In the rows, 128 means zero.
Each row of numbers belongs to one of the objects below and depends on some of the facts about them. Some rows are named. Which object is each other row?

Named rows:
[134 132 122 150 133 132 128 130 119 143 116 127 125 142 122 152 113 130
 149 139 136 134 130 124 117 149 141 143 137 147 143 101 137 134 125 116
 152 130 135]: trastabok
[121 134 129 110 123 127 116 135 125 106 127 134 136 128 136 122 143 139
 132 138 132 120 119 125 133 137 115 112 131 123 133 128 122 119 140 134
 121 117 128]: stidra
[137 114 128 132 144 114 135 121 131 140 130 125 111 136 128 118 126 105
 114 103 123 130 136 136 132 112 137 134 126 123 116 150 126 139 119 109
 141 133 121]: plestapil
[104 127 149 100 106 121 169 149 124 118 118 113 148 157 102 108 125 101
 154 172 117  60  83 129 127  97  82 100 130 127 154 116 157  88 149 129
  84 111 140]: storum
[132 110 131 136 139 115 143 120 132 141 132 119 111 134 126 119 121 108
 117 107 119 126 133 135 132 110 133 134 128 124 114 149 131 133 116 106
 137 127 126]: novo
[123 133 133 110 122 129 117 137 131 110 130 131 137 123 134 123 140 135
 131 140 132 121 121 125 129 134 118 111 126 121 133 126 122 120 138 140
 114 120 128]: skovu
[143 116 142 128 155 104 142 125 128 141 131 124 114 140 123 119 124  94
 116 115 131 116 136 136 117 115 143 116 120 121 111 136 121 128 113 103
 135 124 127]: stakem
[127 134 133 105 122 120 114 145 134 112 128 123 140 119 131 124 144 135
 138 146 126 131 130 120 134 134 133 118 125 115 135 131 117 123 132 147
 123 114 123]: bifekes
[138 130 133 145 147 120 131 133 117 139 115 129 124 153 119 149 114 117
 155 148 145 119 127 124 102 156 141 122 136 145 140  92 131 124 126 102
 154 119 140]: klakam
[113 119 120 181 136 103 133 114 138 187 126 156 142 117 128 118 111 142
 160 138 169  99 138 120  72  98 163 129 124 119 131   5 115 144 123 153
 104 158 164]: lamol
[126 128 140 101 134 113 115 144 131 106 129 129 135 136 133 120 142 127
 140 145 140 113 120 122 117 143 121  97 131 119 132 122 114 115 137 125
 124 107 131]: nidrer
[135 104 143 123 154  94 144 128 134 137 128 117 115 152 118 112 125  92
 130 118 128 118 138 132 116 117 144 112 131 116 117 141 115 124 109  96
 145 109 131]: niskar
[130 129 125 148 134 128 133 130 120 142 115 122 126 146 115 147 111 128
 157 146 133 134 132 123 116 148 141 139 140 143 142 102 133 129 121 114
 150 121 138]: stoskiplek
[125 129 128 106 122 125 109 141 133 109 130 128 141 123 140 123 143 134
 136 136 134 126 119 125 128 139 121 116 133 119 135 130 123 126 139 135
 124 119 126]: klemire
[130 129 146  94 138 104 119 150 133 110 126 120 140 136 118 119 141 126
 152 160 131 121 134 120 121 142 143  98 124 110 136 126 102 111 125 138
 126  97 126]: brubre
[137 135 124 151 134 137 131 128 119 145 117 128 124 138 118 153 111 129
 145 142 136 133 131 126 115 146 141 141 132 148 139  97 137 132 123 120
 145 134 135]: flilafe
[116 129 109 164 118 141 132 118 118 141 113 130 124 141 124 145 110 150
 149 131 126 141 129 125 129 140 128 153 146 152 142 108 141 133 128 116
 155 131 139]: stufo
[119 132 119 114 108 135 110 136 135 111 133 127 143 114 144 124 142 145
 129 128 126 137 120 124 141 131 117 131 138 122 137 138 129 132 141 146
 124 125 124]: dadona
[143 142 118 155 151 162 149  90 108 132 120 128 153 135 116 165 111 134
 132 143 154 133 149 127 116 154 140 146 133 155 142 106 142 125 113 125
 137 137 153]: vupunak

Facts:
{bater,binis,brako,bruflin,bruves,damima,drodu,drunik,fledo,fleti,fozin,goplu,grofefa,katokom,kipla,klabraskel,klivak,kople,letribra,lorak,meskeflun,mizikul,niskar,novo,nubo,pasur,plestapil,sitel,skogros,stakem,stubrem,tapestek,trugu,tuskudur,zanebre,zediflen} δ b
{bifekes,brarom,brubre,bunu,dadona,dadror,dralok,dukler,fitra,fluplor,gadem,graflam,graguk,gregikam,klafin,klefi,kleke,klemire,klopefli,labil,labrem,lofu,luplum,mikir,nidrer,nutrer,pleflu,plegel,pluklum,pluplase,plurem,pora,poskur,ratrel,ronezem,sibrum,skibrul,skosu,skovu,sopos,stekul,sterove,stidra,stoful,storum,stuke,stulutek,teflen,tuflin,tugro,vanu,veklaskor,zage,zosta} δ a
{davak,difis,dremil,drogrun,fledu,flilafe,gane,groklo,grusal,klakam,kuran,lamol,plodo,plugek,porok,rikin,siske,stoskiplek,stufo,trastabok,tregum,viflodrur,vupunak,zudrabu} δ c
σ stidra <- bater,damima,groklo,klafin,plestapil,sopos,trastabok,vanu
σ drodu <- bifekes,ratrel
σ plestapil <- brako,grofefa,rikin
σ trastabok <- brako,damima,dremil,kople,pora,skibrul,sterove
σ fitra <- brarom,bunu,davak,gadem,gane,gregikam,grusal,klabraskel,labil,pasur,plestapil,sitel,stidra,teflen,trastabok,tuskudur,zudrabu
σ tuskudur <- brarom,novo,stekul
σ sterove <- bruflin,stuke
σ vupunak <- bruves,dralok,lofu
σ gadem <- dadona,pluklum,stuke
σ bunu <- dadror,pleflu
σ stuke <- davak,sibrum
σ lamol <- difis
σ kleke <- difis
σ fledo <- dralok,plegel
σ brarom <- drodu,nutrer
σ storum <- drogrun
σ zosta <- drogrun,kople,plodo
σ nutrer <- drunik,skibrul,zediflen
σ zage <- dukler
σ rikin <- dukler,pluplase
σ skovu <- fleti
σ tapestek <- fleti
σ fledu <- gadem,gregikam,katokom
σ stubrem <- gane
σ porok <- graflam,ratrel
σ stoskiplek <- graflam
σ dremil <- graflam,labrem,meskeflun
σ mikir <- graguk
σ skosu <- graguk
σ labil <- gregikam
σ klafin <- gregikam,stubrem,tuskudur,vupunak
σ nidrer <- groklo,skibrul
σ klakam <- groklo
σ kople <- groklo,stoful,stoskiplek
σ grusal <- katokom,pora,ronezem
σ labrem <- katokom
σ damima <- klefi,klivak,kople,novo,pluklum,rikin,sibrum,stekul
σ stulutek <- kleke
σ pluklum <- klemire
σ sitel <- klopefli
σ teflen <- kuran
σ bifekes <- kuran
σ fluplor <- letribra,pluplase
σ bater <- mizikul
σ binis <- mizikul
σ skogros <- nubo
σ grofefa <- pasur
σ poskur <- plodo,skosu
σ novo <- plugek
σ plodo <- plugek
σ pora <- plurem
σ brubre <- porok
σ zudrabu <- ratrel,trugu
σ klemire <- ronezem
σ kipla <- sitel
σ stakem <- skovu
σ meskeflun <- stekul
σ sopos <- stoful,stufo
σ niskar <- stoskiplek
σ siske <- trugu
σ stoful <- zanebre

Name these rows:
No name comes twice in this set of rows, the named rows included.
[137  92 102 114 166 162 120 124 149 145 128 158  80 151  91 112 111 121
 111  96 131 128 115 160 150 127 116 161 103 124 142 195  95 156 133 121
 115 179  83] | letribra
[123 172 149 163 158  92 156 102  66 123 110 173  56 161 133 123 134 131
  95 105 122  89 139 132 147 101 123  78 110 136  70 115 115  98 128  84
 155 123 129] | binis
[113 102 152 151  94 153 120 145 129 115 159  95  82  81 135 147 118 186
  98 138 114 135 105 112 129 166  92 128  92 116  93 142 150 112 135 131
  79 113 133] | graguk
[159 134 130 131 147 108 126 136 127 144 134 120 125 115 148 130 133  81
 102  98 129 128 130 135 127 115 146 142 123 127 114 136 146 152 125 109
 139 143 116] | sitel
[116 125 146 105 119 121 137 147 126 112 129 119 135 140 120 118 131 121
 141 157 129  91 101 124 121 127 103  99 124 121 138 121 136 101 141 125
 102 108 133] | zosta
[129 141 114 119 134 178 142  79 116  92 136 133 182 113 129 138 137 155
 108 137 152 129 151 126 140 140 115 132 132 135 138 147 133 114 122 154
 103 133 152] | dralok
[113 126 119 115 109 133 113 131 135 109 129 127 141 119 139 119 143 152
 136 131 124 137 123 121 141 131 116 127 139 121 136 139 124 127 139 142
 125 119 128] | skibrul
[135 122 113 147 145 152 159  72 119 127 135 123 146 124 125 129 120 124
  96 102 132 138 160 138 143 112 133 151 132 133 119 161 136 134 103 125
 129 141 143] | bruves
[134 110 129 134 142 110 138 121 133 139 131 119 116 136 127 115 127 106
 120 106 122 132 138 135 130 112 139 134 131 121 116 150 126 134 112 107
 144 125 125] | meskeflun
[140 161 131 109 117 129 120 154 118 121 126 128 145 106 141 134 146 115
 120 142 121 114 113 124 143 120 123 131 115 128 136 118 147 127 149 154
 105 141 114] | bunu

Now the same objects, written a new way:
Known rows:
[100  75 148 150 126 110 131 121 127 130 126 122 131 116  98 149 136 104
 113 120  94 111 121 100 124 133  94 124 131 134 124 133 127 154 131 135
 156 124 146 121 143 119 148 136 108]: tugro
[102  76 149 146 127 111 133 127 136 134 127 121 130 118  93 151 139 107
 113 126  99 107 117 102 125 136  95 138 132 137 130 126 130 142 129 142
 155 125 146 126 139 122 146 140 104]: veklaskor
[148 158 125 133 153 136 111 116 124 134 132 131 124 136 138  88 123 158
 144 135 158 129 139 149 133 113 130  89 122  95 134 146 135  99 168 138
  97 131 121 131 115 138 120  96 127]: grofefa
[152  88 167 110 173 129 145  68 142 113 130 141 156 122 123 140 146 165
 136  87 145 144 121 143  89 122 126 127  66 175 160 126 100 166  93 140
 136 101 128 131 143  78 142 127 138]: gregikam
[123 119 164 144 139 132 143  88 120 130 124 127 165 122 134 129 142 129
 147 104 137 145 134 141 110 108  91 120  86 154 132 130 124 151 121 151
 125 132 121 120 132 139 122 157 143]: pluklum
[133  90 173 127 164 117 149  93 144 129 129 131 157 122 124 145 149 136
 136 112 142 133 130 122  91 116 126 148  73 163 144 131 113 163 120 148
 133 113 137 134 134  76 141 138 135]: klopefli
[138 156  90 124 126 157  83 128 133 123 135 136 124 129 143 101 131 162
 135 129 144 134 127 163 126 113 133 132 154 134 125 150 145 110 184 117
 113 111 105 128 124 128 128 121 134]: novo
[ 69  74 129 133  83 141 144 131 134 132 126 113 144 104 132 171 138 105
 119 135  77 110 125 118 117 117 107 211 177 195  86 139 156 134 202 134
 178  95 129 117 125 122 139 190 123]: mikir
[126 131 100 150 135 125  81 151 139 135 134 122 101 126  97 110 114 132
 110 146 119  96 123 129 136 130 137 104 165  80 136 157 144 107 181 130
 131 132 140 134 125 130 147  98 102]: lorak
[ 87 118 137 118 134 136 157 123 106 117 116 130 146 137 138 139 139 123
 140 111 102 152 127 119 163 146  49 149 124 132 112 118 130 126 105 121
 119 157 120 132 149 166 119 146 128]: sopos
[140  81 144 113 118 118  95  99 149 125 129 139 145 141 100 131 149 119
 117 126 144 160 115 106  63 127 154 207  64 162 141 120  91 166  77  88
 137 113 121 151 166  63 165 137 147]: ratrel
[151 187  86 110  31 132  93 171 103 118 126 139 112 141 145 120 108  95
 110 141 126 145 120 122 141 138 180 154 155 119 118 104 125 146  73  92
 123 136 106 124 133 159 109 148 158]: stoskiplek
[166 216 124 143  94 126 150 157  87 133 124 134 128 122 154 115 107 107
 142 116 137 124 140 142 161 116 138  60 141 113 134 103 141 126  91 162
 119 141 118  98  97 200  82 143 147]: rikin
[160 187 133 122  99 114 171 138 125 141 128 125 125 124 178 131 110 113
 147 151 164 129 152 125 126 116 194 145 125 128 120 102 128 110  96 142
 112 124 131 114  87 141  90 139 150]: grusal
[ 85  74 157 167 129 101 131 133 128 145 125 109 125 118  82 151 133  85
 105 138  87  97 130  79 141 136  77 106 130 112 118 129 135 138 137 138
 153 140 163 125 129 139 147 134  94]: stulutek
[ 97  69 153 168 127 102 120 137 132 140 128 116 129 115  70 144 133  89
 102 125  78  96 118  89 132 139  99 105 128 107 132 129 129 160 124 140
 168 134 152 117 143 131 150 136 100]: kleke
[123  69 118  77 203 128 185 104 127  93 126 142 117 119 120 168 128 177
 116  82  98 114 106 124 134 160 119 118 125 160 155 125 105 163 105 136
 163 115 144 126 151  72 136  99  92]: dralok
[156 159 107 134  79 107 132 180 120 133 131 127 107 113 117 141  96  91
 101 136 115  94 125 108 138 143 190 119 166 111 120 108 132 144 104 137
 157 122 143 106 103 138 117 127 121]: viflodrur
[111 151  96 129 155 133 122 149 118 129 126 125  98 143 129 100 106 142
 131 146 125 122 133 137 173 144 101  91 157  72 117 141 145  79 165 122
 105 158 127 136 129 169 122  93  97]: binis

Rows to name:
No name comes twice in this set of rows, the named rows included.
[136 147 103 103 154 146 123 130 138 126 133 130 116 139 155 102 125 171
 144 148 151 134 134 144 126 124 156 141 132 116 123 149 134  74 169 117
 100 119 119 143 117 120 126 100 123] | tuskudur
[ 88  86 148 115 109 115 129 112 146 135 123 120 138 140 121 144 148 100
 126 156 121 156 133  88 117 140 110 214 105 136 101 116 110 121 109  81
 125 134 130 148 157 113 150 149 131] | brubre
[131 160  83 129 111 151  64 151 108 116 131 138 108 145 119  85 115 149
 118 125 125 139 113 151 156 126 124 100 159  91 132 145 137 116 147 103
 112 147 100 136 148 163 133 106 129] | zanebre
[194 178 112 102 117 124 149 129 123 116 132 141 124 122 157 138 117 144
 129 113 161 124 130 141 103 133 215 119 112 147 155 106 107 153  76 136
 134 107 130 114 104  96 110 116 154] | gane
[147 175 139 116 117 114 205 145 129 145 125 118 121 121 190 135 116 114
 152 160 160 117 156 124 141 127 178 143 128 131 107 100 133  82 122 148
 115 119 144 114  79 132  77 134 145] | fledu
[130 138 122 131 161 128 129 123 152 141 133 119 112 129 147 110 129 154
 143 157 165 117 147 137 132 121 154 131 121 116 122 147 140  68 183 135
 103 126 140 138 100 116 133  97 117] | kipla
[108 110  78  84 214 136 172 137 134 113 130 122  77 127 146 137 105 175
 120 149 108  98 127 132 179 169 133 104 188 103 116 144 142  66 177 127
 134 121 156 135 117 117 119  59  71] | fledo
[ 80 119 154 111 166 135 196 123 113 124 115 121 140 139 167 145 139 130
 158 133 104 152 148 121 176 143  44 138 117 129  88 113 134  89 119 123
 105 166 125 134 135 185  95 145 117] | stidra
[ 71 105 142 117 138 135 164 130 122 122 116 122 136 141 138 139 140 105
 142 136 101 159 136 109 167 147  53 160 124 127  90 115 127 104 106 110
 114 160 121 138 150 164 117 151 123] | nidrer
[119 108 139 116 155 137 146 112 114 113 120 137 143 134 131 131 137 140
 139  98 120 150 123 126 142 136  60 121 100 142 135 123 116 147  97 122
 120 146 121 128 151 143 123 131 130] | vanu
[ 72 100 124 130  81 140 144 139 123 125 123 117 142 124 130 160 135 107
 127 128  69 136 124 124 144 129  74 185 168 169  87 128 144 133 171 118
 151 119 121 130 141 160 128 178 126] | storum
[141 132 106 173 122 118  34 143 132 136 139 127 101 125  60  96 111 120
  89 131 125  82 110 122 119 127 144  52 148  70 156 157 136 143 157 137
 145 129 143 122 125 117 157  88  95] | fleti

The same objects again, as new rows of numbers:
Known rows:
[145 121 105 116 156 154 118 155  90  97 127  68 118 130 107 141  86 133
 142 127 132 154 146 126 142 119 152 100 195  93  98 108 146  71 138  89
 160]: zudrabu
[149 126 111 124 138 155 128 134  62  91 170  85 116 116 113 127  93 143
 116 117 146 148 132 114 144 118 171  99 134  76  88 123 133 171 139 109
 182]: fledu
[140 123 115 122 113 144 125 119 102  75 140 109 134 147 136 101 101 144
 160 162 149 142 133 121 127 128 180 105 127  90 105 120 118 147 118 111
 175]: brubre
[149 160 136 120 114 109 149 142 119  71 128 120 110 107 119 152  81 130
  96 138 148 102 117 118 136 117 154  91  94 103  69 125 184  38 104 106
 156]: bater
[150 127 138 121 125 145 135 135 111  65 173  96 129 155 113 120 104 146
 168 168 147 113 137 129 108 118 189  97 183  90  98 117 139  86 116 109
 170]: sibrum
[152 127 116 125 140 154 121 134  72  91 169  80 121 121 116 120  88 140
 107 126 143 145 125 116 143 119 172 100 129  66  89 120 139 162 134 113
 181]: tregum
[150 128 120 130 118 151 117 111 101  73 131 104 131 148 146 108  87 144
 151 176 145 125 135 126 124 131 187 108 132  74 107 111 129 147 116 105
 176]: zosta
[140 122 115 125 122 147 136 119  78  67 167 113 102  93 139 127 110 157
 179 137 156  76 174 120 107 113 173  92 169 115 101 122 126 105 123 103
 163]: stuke
[162 139 143 116 125 133 121 128 104  75 137 103 114 115 156 117  77 136
 147 122 138 141 126 111 125 119 162  86 139  76  68 124 174 105 121 107
 150]: letribra
[151 123 143 122 116 119 126 139 108  80 171 121 146 179 143 111 107 144
 180 143 148 122 156 126 120 128 171 105 159  95 104 127 144  86 121 114
 149]: graflam
[136 148 124 122 109 122 145 140 123  71 146 112 130 132 110 132 102 142
 114 174 154  70 134 131 124 122 166 107 117 112 104 116 142  39  99 107
 163]: vanu
[140 125 119 121 113 145 126 113 104  75 138 107 133 135 134  98 100 144
 153 167 147 133 129 121 125 127 182 103 129  92 106 116 119 152 114 111
 177]: zage
[143 127 124 121 122 142 129 134 101  71 167 110 123 142 137 118 105 153
 172 147 151  91 149 121 111 119 174  95 159 101  99 124 125  95 116 107
 157]: klemire
[156 130 132 122 145 139 119 156  86  95 192  91 131 145 123 127  94 143
 122 111 143 117 136 114 133 117 159  98 154  74  85 126 144 101 135 115
 158]: porok
[152 118 157 120 109 102 135 141 104  82 181 130 155 192 134 109 118 140
 192 134 149 144 166 127 126 131 171 107 165 100 107 133 154  91 123 118
 147]: labrem
[164 141 144 125 126 132 119 131  99  75 133 105 112 137 163 131  71 138
 152 121 139 130 131 114 126 120 163  88 135  72  70 126 180  95 123 103
 147]: zanebre
[135 118 106 114 130 145 122 139 115  80  95  92 127 149 125 120  95 137
 191 166 136 148 156 134 125 127 163 104 193 114 114 105 130  61 117  86
 154]: teflen
[142 108 108 112 128 148 116 178 118  67  97  72 128 186 108 101  84 144
 215 161 137 153 156 140 127 119 163 112 175  94 101 110 114  23 119 106
 169]: brarom
[173 136 159 116 129 144 137 159 107  59 152  81 120 173 109 134  73 133
 172 140 132 173 111 126 122 114 189  88 180  52  62 121 191  84 122 108
 163]: novo

Name these rows:
No name comes twice in this set of rows, the named rows included.
[159 140 152 109 156 156 126 142 131  89 217  70 141 113  97 107 100 135
  78 148 132 138  91 116 116 111 174  87 197  70  82 105 164  99 123 119
 172] | rikin
[153 134 128 122 144 123 142 131  97  89 146  73 111  60  93 144  85 122
  63 158 135 141 167 140 149 117 155 114 168  95 107  87 202  44 122 101
 178] | trastabok
[157 136 134 118 115 142 127 112  87  74 123 103 111 106 149 111  76 135
 140 129 139 168 116 111 137 123 173  89 112  69  71 122 164 163 121 106
 166] | fledo
[140 125 119 123 121 145 133 131  91  70 159 113 116 127 136 124 107 154
 177 140 154  89 159 121 111 117 173  95 165 109 100 125 120  98 120 105
 161] | dadona
[146 131 132 117 118 142 125 132 103  74 151  98 132 138 140 100 100 150
 159 155 145  96 143 127 117 125 171 103 149  91 103 116 132 102 111 109
 156] | plegel
[160 124 150 125 119 126 131  98  92  67 158 100 114  53 147  96  96 142
 128 170 145 112 195 137 117 121 174 111 164  92 117  91 181  94 116 113
 173] | sterove
[142 131 121 112 114 147 135 140  88  75 116  83 124 139 121 113 100 146
 185 156 143 112 156 137 124 126 169 106 169 103 109 111 129  84 112  93
 150] | gregikam
[162 123 132 116 129 134 105 175 113  65 122  93 111 149 146 101  63 143
 182 112 139 155 137 112 132 107 149  94 119  67  58 127 150  37 124 125
 162] | drodu
[129 115  99 119 126 149 139 130  87  74 123 107 103 120 123 138 110 147
 203 142 149 118 172 127 116 119 168  94 191 130 109 120 116  85 126  88
 160] | gadem
[146 125 130 124 128 148 143 137 103  60 187 109 116 148 106 137 110 151
 182 150 152 109 142 124 102 112 192  89 193 101  94 127 131  92 121 107
 172] | pluklum
[145 125 127 120 122 134 116 144 118  74 154 108 137 162 141 101  97 150
 178 148 147 105 147 123 117 122 167 102 149  95  99 122 123  69 115 114
 155] | ratrel

The same objects again, as new rows of numbers:
Known rows:
[124 144 155 115 159 105 172 132  80 109  83 106 119 150 124  97 142 122
 173 101 100 125 148 119  93 143]: kople
[130 112 177  75 148 116 193 119 106 125 111 112 109 156 134 103 164 121
 187 136  92 124 125 121 107 103]: damima
[130  77 174 127 136 127 132  72 112 132  99  82  99 202 134 130  97 145
 126 128 144 132 154 180 143 141]: zosta
[165 177 143 127 112 145 136 119 144 120  97  88  97 153  61 134 135 143
 140 123 149 130 202 163 131 176]: plodo
[133  93 181 147 131 151 123  83 119 121 112  93  89 209 117 135 105 136
 123 142 181 115 180 189 166 123]: poskur
[171 161 109 118 126  98 142 123 161 172 124 125 112 105  78 185 121 160
 133 146 117  94  97 122 146 128]: zudrabu
[ 91 103 118 160 116 178  58 146 110  96 146 103 167  76  96  91 126 158
  96  82 159 145  96 145 153 100]: dralok
[147 124 148 127 152 124 178 154 134 136 119 151 115 121 139 115 127 100
 168 174 121 100 115 123 136  64]: kipla
[102 154 145 120 171 145 141 153 114  58 118 172 124 121 144 131 137 110
 154 178 148 121 140 133 119 125]: fozin
[180 175  93 117  92 113 142 148 171 158 129 125 132  80  90 120 151 124
 128 119 130 135 150 109 137 151]: davak
[105 127 160 118 166 124 172 140 119 119  81 121 112 106 156  98 131 106
 155 186 103 153 110 148  91 114]: binis
[ 91  92 119 150 119 179  59 144 111  86 150 109 163  84 106 103 119 160
  97 108 163 140  91 158 151 100]: plegel
[141 152 135 142 169  96 167 163  97 133 119 140 118 139 121 152 118 144
 155 131 104  67  92 109 119  83]: drodu
[ 91  90 123 152 110 174  74 144 123 112 140  97 157  84 103  93 124 161
 103 100 150 147  97 144 153  91]: lofu
[131 123  96 138 136  99  95 115  83 135 137 117 166 150 138 146 112 140
  91  45 125 107 128 101 124 172]: graflam
[155 169 113  94 148  84 137 119 126 138 102 117 122 125  70 196 103 170
 125 126 108  87  98 132 139 161]: porok
[131 161 120 158 155 113 161 177 101 128  97 137 134 119 142 125 125 113
 160 117 109 108 133 109  79 107]: drunik
[133 114  97 177 108 112 106 141 115 161 134 106 153 126 154 117 118 116
  99  69 116 151 141 118  97 156]: skibrul
[176 131 131  55 110 113 151  81 187 160 104 118 118 102  89 135 124 141
 166 175 126 131 104 131 167 111]: fledu

Which object is each row?
No name comes twice in this set of rows, the named rows included.
[134 139 148  93 154 107 169 134  94 107 113 125 136 132 121 115 148 132
 166  98 106 107 124  87 116 112] | meskeflun
[113  87 145 137 119 104 136  83 120 158 105  89 107 158 160 127  89 142
 124 136 105 154 100 159 107 139] | nidrer
[131 177 120 130 111 121 128 133 154 142  90 104 118  87  88 122 134 133
 124 127 111 176 138 144  89 193] | stufo
[149 109  81 162  93 136  99 149 126 159 157 117 160 101 128  94 137 111
 100  77 146 131 126 100 144 109] | gregikam
[122 145 154  86 184  91 166 122  89  99  84 114 123 157 132 132 125 136
 161 116  97  94 117 125 104 141] | niskar
[139 147 127 104 145 111 162 152 119 112 116 148 147 114 148  90 152  89
 159 108 116 127 145  86 115 123] | bruflin
[116 251 159 124 112 151  58 180 165 111 154 168 133  90 148 191  82 145
 160 138 147 196 152 126 174 194] | difis
[145  89 110  92 127 114 107  90 121 140 137 119 151 139 147 121 112 126
 108  80 131 118 107 114 151 124] | labrem
[144  78 102 151 105 128 126 126 142 169 147 112 133 122 137 113 112 125
 107 117 140 123 113 116 153  90] | labil
[130 133 138 133 136 135 162 163 123 122 113 116 135  95 114  83 144 132
 166 128 114 111 108 121 118  67] | stubrem

